Below is a small trained network, with its code and all its weights. Each question gives an input and a target symbol and asks what happens when units are switched off, that is, made to give their printed mean instead of their output.

import numpy as np


def w(rows, s, z=0):
    codes = np.array(rows[::2]) - 128.0
    scale = np.full(codes.shape[1], s)
    scale[-1] = z or s
    return codes * scale


def norm(h):
    return h / np.sqrt((h * h).mean(-1, keepdims=True) + 1e-5)


def f(y):
    return y / 2 * (1 + np.tanh(0.7978845608 * (y + 0.044715 * y**3)))


def softmax(a):
    e = np.exp(a - a.max(-1, keepdims=True))
    return e / e.sum(-1, keepdims=True)


def log_softmax(a):
    a = a - a.max(-1, keepdims=True)
    return a - np.log(np.exp(a).sum(-1, keepdims=True))


def net(x, mask):
    ids = ['αβδεζηθλμξπστφψω'.index(c) for c in x.split()]
    T = len(ids)
    res = E[ids] + P[:T]
    u = 0
    for l in range(2):
        r = norm(res)
        for j in range(2):
            rows = slice(3 * j, 3 * j + 3)
            q, k, v = (r @ M[l][rows].T for M in (Q, K, V))
            z = softmax(np.where(np.tri(T) > 0, q @ k.T / 3**0.5, -1e9)) @ v
            o = O[l][rows]
            res = res + np.where(mask[u + j], z, o[:, -1]) @ o[:, :-1]
        u += 2
        y = f(norm(res) @ A[l][:, :-1].T + A[l][:, -1])
        res = res + np.where(mask[u : u + 8], y, B[l][:, -1]) @ B[l][:, :-1]
        u += 8
    return log_softmax(norm(res)[-1] @ U[:, :-1].T + U[:, -1])


Q, K, V, O, A, B = {}, {}, {}, {}, {}, {}
E = w([
[116,141,131],'α',
[99,134,137],'β',
[134,117,142],'δ',
[119,107,130],'ε',
[133,124,140],'ζ',
[96,115,133],'η',
[128,125,121],'θ',
[120,132,117],'λ',
[122,116,151],'μ',
[135,124,134],'ξ',
[98,137,131],'π',
[126,115,120],'σ',
[249,248,51],'τ',
[105,122,103],'φ',
[127,132,147],'ψ',
[117,128,154],'ω',
],0.022)
P = w([
[175,89,169],'0',
[2,165,156],'1',
[14,177,147],'2',
[21,182,147],'3',
[22,190,148],'4',
[21,190,142],'5',
[29,196,142],'6',
[26,199,138],'7',
],0.0049)
Q[0] = w([
[183,44,197],'0.h1',
[85,116,147],'0.h1',
[115,206,160],'0.h1',
[104,70,120],'0.h2',
[248,138,68],'0.h2',
[72,117,103],'0.h2',
],0.014)
K[0] = w([
[87,89,202],'0.h1',
[102,174,163],'0.h1',
[202,155,156],'0.h1',
[126,195,198],'0.h2',
[11,79,151],'0.h2',
[151,185,149],'0.h2',
],0.013)
V[0] = w([
[187,254,123],'0.h1',
[58,107,124],'0.h1',
[139,62,110],'0.h1',
[139,213,77],'0.h2',
[140,70,47],'0.h2',
[72,149,115],'0.h2',
],0.007)
O[0] = w([
[76,157,53,159],'0.h1',
[172,118,255,218],'0.h1',
[145,101,157,23],'0.h1',
[19,104,198,67],'0.h2',
[76,97,105,5],'0.h2',
[116,42,146,125],'0.h2',
],0.0054,0.002)
A[0] = w([
[140,241,175,98],'0.n1',
[185,58,2,150],'0.n2',
[117,52,213,104],'0.n3',
[44,129,148,3],'0.n4',
[100,148,150,18],'0.n5',
[177,103,199,181],'0.n6',
[177,179,87,165],'0.n7',
[211,114,159,192],'0.n8',
],0.0057,0.0034)
B[0] = w([
[87,33,98,255],'0.n1',
[4,93,100,105],'0.n2',
[79,133,59,178],'0.n3',
[246,174,178,134],'0.n4',
[237,83,140,103],'0.n5',
[26,166,42,217],'0.n6',
[43,144,135,160],'0.n7',
[29,190,89,183],'0.n8',
],0.0033,0.0024)
Q[1] = w([
[217,44,116],'1.h1',
[10,212,162],'1.h1',
[43,200,141],'1.h1',
[57,167,145],'1.h2',
[153,20,122],'1.h2',
[129,94,139],'1.h2',
],0.014)
K[1] = w([
[7,113,202],'1.h1',
[203,141,69],'1.h1',
[214,134,81],'1.h1',
[133,152,79],'1.h2',
[75,105,163],'1.h2',
[83,99,124],'1.h2',
],0.016)
V[1] = w([
[156,133,185],'1.h1',
[1,151,141],'1.h1',
[115,181,184],'1.h1',
[132,97,175],'1.h2',
[72,110,136],'1.h2',
[150,104,112],'1.h2',
],0.013)
O[1] = w([
[87,140,254,58],'1.h1',
[43,240,31,202],'1.h1',
[101,250,234,181],'1.h1',
[22,30,131,2],'1.h2',
[93,73,41,147],'1.h2',
[69,158,138,44],'1.h2',
],0.0064,0.003)
A[1] = w([
[165,101,153,79],'1.n1',
[129,73,81,26],'1.n2',
[139,158,104,239],'1.n3',
[130,96,103,1],'1.n4',
[125,155,154,180],'1.n5',
[255,128,51,120],'1.n6',
[88,157,130,109],'1.n7',
[26,99,109,139],'1.n8',
],0.0074,0.0044)
B[1] = w([
[149,165,72,103],'1.n1',
[53,206,193,101],'1.n2',
[154,29,123,252],'1.n3',
[75,254,211,89],'1.n4',
[124,78,98,190],'1.n5',
[159,102,212,174],'1.n6',
[111,115,135,153],'1.n7',
[125,109,197,177],'1.n8',
],0.0056,0.0039)
U = w([
[107,250,87,90],'α',
[44,170,165,132],'β',
[195,83,185,158],'δ',
[133,16,161,165],'ε',
[222,138,165,103],'ζ',
[42,42,203,57],'η',
[178,99,29,161],'θ',
[109,132,58,178],'λ',
[135,91,216,251],'μ',
[230,111,111,72],'ξ',
[34,162,148,205],'π',
[169,5,88,65],'σ',
[208,205,97,173],'τ',
[19,25,71,70],'φ',
[181,245,190,22],'ψ',
[106,185,237,179],'ω',
],0.012,0.0016)

Each question gives the input, a string of symbols that net reads in full, and the target symbol t.
The units are the heads (3 rows each of Q, K, V and O) and the neurons (one row each of A and B). Each row of codes is followed by its name. A weight is (code - 128) times the scale printed after its matrix; where a second scale follows, it is the last column's (O, A, B and U).
mask holds one flag per unit, layer by layer, with each layer's heads first. A switched-off unit (its flag False) gives its mean, the last column of its rows in O or B, instead of its output. The means were averaged over made-up inputs and are rounded, as every weight is.
A unit's drop is (log p(t) with every unit on - log p(t) with that unit switched off) / (log p(t) with every unit on - log p(t) with every unit switched off).
The circuit of an input: a set's keep is (log p(t) with only the set's units on - log p(t) with every unit switched off) / (log p(t) with every unit on - log p(t) with every unit switched off). Starting from the 12 units with the biggest drops (on a tie, the unit counted first), units are removed one at a time, each time the one whose removal leaves the highest keep (on an exact tie, the one counted first), for as long as the keep stays at least 0.8.
circuit, biggest first: the units of the circuit, biggest drop first
top k neurons: the k neurons with the biggest drops, biggest first
top k neurons in layer l: the k neurons of layer l with the biggest drops, biggest first
heads that matter: for each layer, one digit per head in row order, 1 if its drop is at least 0.15 and else 0, layers parted by /
input ω σ α, target ω: heads that matter => 11 / 10
input η ε η β φ θ, target η: circuit, biggest first => 0.h1, 1.h2, 1.h1
input θ ζ ζ δ ε, target θ: top 2 neurons => 0.n2, 0.n8
input η ψ δ α ε ξ φ ψ, target η: circuit, biggest first => 0.h1, 1.h2
input θ ω φ θ α π θ λ, target θ: circuit, biggest first => 0.n2, 1.h1, 0.h2
input θ η θ σ ε β α η, target θ: heads that matter => 01 / 00
input φ φ π β λ ζ, target φ: heads that matter => 01 / 00
input φ φ θ, target φ: heads that matter => 11 / 11
input φ μ ξ, target φ: circuit, biggest first => 0.h2
input ψ φ π λ, target ψ: heads that matter => 01 / 10
input ω λ θ ε ζ ζ σ, target ω: circuit, biggest first => 1.h1, 0.h1
input α π δ δ, target α: heads that matter => 00 / 10
input ω ζ π ω ξ ζ α, target ω: circuit, biggest first => 1.h1, 0.h2, 0.n8
input σ α ω ψ β, target σ: circuit, biggest first => 1.h1
input φ ζ α ω, target φ: heads that matter => 01 / 10
input θ φ μ τ δ φ ψ σ, target σ: circuit, biggest first => 1.h1, 0.h1
input η π ζ ε β α, target η: heads that matter => 11 / 01
input ω π θ η, target ω: heads that matter => 11 / 10
input α ξ ξ δ σ, target α: heads that matter => 01 / 10
input α λ ψ, target α: top 2 neurons => 0.n1, 0.n7
input φ ε δ, target φ: top 2 neurons in layer 0 => 0.n6, 0.n3
